Below is a small trained network, with its code and all its weights. Each question gives an input and a class and asks what happens when units are switched off, that is, made to give their printed mean instead of their output.

import numpy as np


def w(rows, s, z=0):
    codes = np.array(rows[::2]) - 128.0
    scale = np.full(codes.shape[1], s)
    scale[-1] = z or s
    return codes * scale


def f(y):
    return np.maximum(y, 0)


def log_softmax(a):
    a = a - a.max(-1, keepdims=True)
    return a - np.log(np.exp(a).sum(-1, keepdims=True))


def net(x, mask):
    res = np.array(x, float).reshape(1, 5) / 4 @ E
    y = f(res @ A[0][:, :-1].T + A[0][:, -1])
    res = res + np.where(mask, y, B[0][:, -1]) @ B[0][:, :-1]
    return log_softmax(res[-1] @ U[:, :-1].T + U[:, -1])


A, B = {}, {}
E = w([
[134,115,106,35],'x0',
[138,131,5,149],'x1',
[138,135,128,125],'x2',
[65,217,125,118],'x3',
[133,132,127,126],'x4',
],0.016)
A[0] = w([
[191,41,149,120,192],'n1',
[132,105,192,143,37],'n2',
[157,72,149,105,1],'n3',
[101,140,152,81,86],'n4',
[161,136,116,101,165],'n5',
[109,128,79,126,82],'n6',
[129,97,175,139,100],'n7',
[124,157,111,95,83],'n8',
[101,196,130,203,106],'n9',
[152,114,201,151,41],'n10',
[143,163,149,182,122],'n11',
[101,154,150,91,108],'n12',
[177,136,249,164,213],'n13',
[90,126,128,96,117],'n14',
[199,102,162,136,118],'n15',
[200,93,92,206,130],'n16',
[160,47,151,106,14],'n17',
[94,193,114,144,16],'n18',
[121,154,155,184,51],'n19',
[141,115,108,72,61],'n20',
[159,85,108,183,126],'n21',
[109,169,167,60,103],'n22',
[76,110,131,112,95],'n23',
[132,118,105,182,118],'n24',
[176,118,112,177,127],'n25',
[93,173,114,137,167],'n26',
[142,172,154,94,116],'n27',
[113,155,166,205,50],'n28',
[92,148,121,133,139],'n29',
],0.015,0.0086)
B[0] = w([
[163,105,82,96,234],'n1',
[175,98,74,157,164],'n2',
[101,207,151,2,154],'n3',
[113,137,160,160,163],'n4',
[138,146,133,110,164],'n5',
[124,135,95,68,162],'n6',
[143,116,115,110,164],'n7',
[95,166,160,130,149],'n8',
[166,96,83,121,198],'n9',
[206,99,76,136,172],'n10',
[152,117,107,75,172],'n11',
[119,145,167,151,168],'n12',
[113,122,90,54,252],'n13',
[138,147,144,140,153],'n14',
[129,119,96,150,178],'n15',
[129,116,180,191,220],'n16',
[68,190,100,47,173],'n17',
[209,55,26,153,163],'n18',
[96,150,102,43,161],'n19',
[169,96,61,112,160],'n20',
[101,140,192,229,191],'n21',
[100,141,203,148,191],'n22',
[137,139,139,128,140],'n23',
[146,126,153,204,170],'n24',
[133,145,166,193,178],'n25',
[129,148,126,60,186],'n26',
[113,129,153,163,165],'n27',
[128,168,93,70,178],'n28',
[145,141,127,98,161],'n29',
],0.0096,0.017)
U = w([
[170,32,12,140,108],'0',
[83,147,57,65,7],'1',
[78,121,216,193,254],'2',
],0.011,0.00062)

Each question gives the input, the list of numbers given to net, and the class t.
The units are the neurons (one row each of A and B). Each row of codes is followed by its name. A weight is (code - 128) times the scale printed after its matrix; where a second scale follows, it is the last column's (A, B and U).
mask holds one flag per neuron, in row order. A switched-off neuron (its flag False) gives its mean, the last column of its row in B, instead of its output. The means were averaged over made-up inputs and are rounded, as every weight is.
A unit's drop is (log p(t) with every unit on - log p(t) with that unit switched off) / (log p(t) with every unit on - log p(t) with every unit switched off).
The circuit of an input: a set's keep is (log p(t) with only the set's units on - log p(t) with every unit switched off) / (log p(t) with every unit on - log p(t) with every unit switched off). Starting from the 12 units with the biggest drops (on a tie, the unit counted first), units are removed one at a time, each time the one whose removal leaves the highest keep (on an exact tie, the one counted first), for as long as the keep stays at least 0.8.
units of the circuit, in order: the units of the circuit, biggest drop first
top k neurons: the k neurons with the biggest drops, biggest first
drop of u: that unit's drop, to one decimal
input [-8,-8,5,-5,-4], class 0: units of the circuit, in order => [n10]
input [1,-7,3,-6,-5], class 1: top 3 neurons => [n17, n3, n13]
input [6,0,5,4,1], class 2: units of the circuit, in order => [n13, n22, n1]
input [0,4,-5,-5,-7], class 2: top 2 neurons => [n21, n16]
input [0,4,-7,6,4], class 0: top 3 neurons => [n18, n17, n9]
input [-7,-7,-7,-6,-6], class 0: top 2 neurons => [n10, n2]
input [-7,6,-8,8,-7], class 0: top 2 neurons => [n18, n9]
input [-2,-6,-6,-3,2], class 0: top 2 neurons => [n10, n2]
input [6,0,-8,7,8], class 2: top 2 neurons => [n22, n13]
input [-7,2,4,4,4], class 0: top 2 neurons => [n18, n9]
input [3,-1,2,-8,-5], class 1: top 4 neurons => [n17, n3, n18, n9]
input [-5,-8,8,-3,-6], class 0: drop of n10 => 0.5
input [-2,1,2,-6,-1], class 2: drop of n21 => 0.3
input [-8,-2,3,3,-8], class 1: units of the circuit, in order => [n28]
input [1,0,3,6,-5], class 2: drop of n28 => 0.2
input [4,-2,-3,6,8], class 2: drop of n21 => 0.0
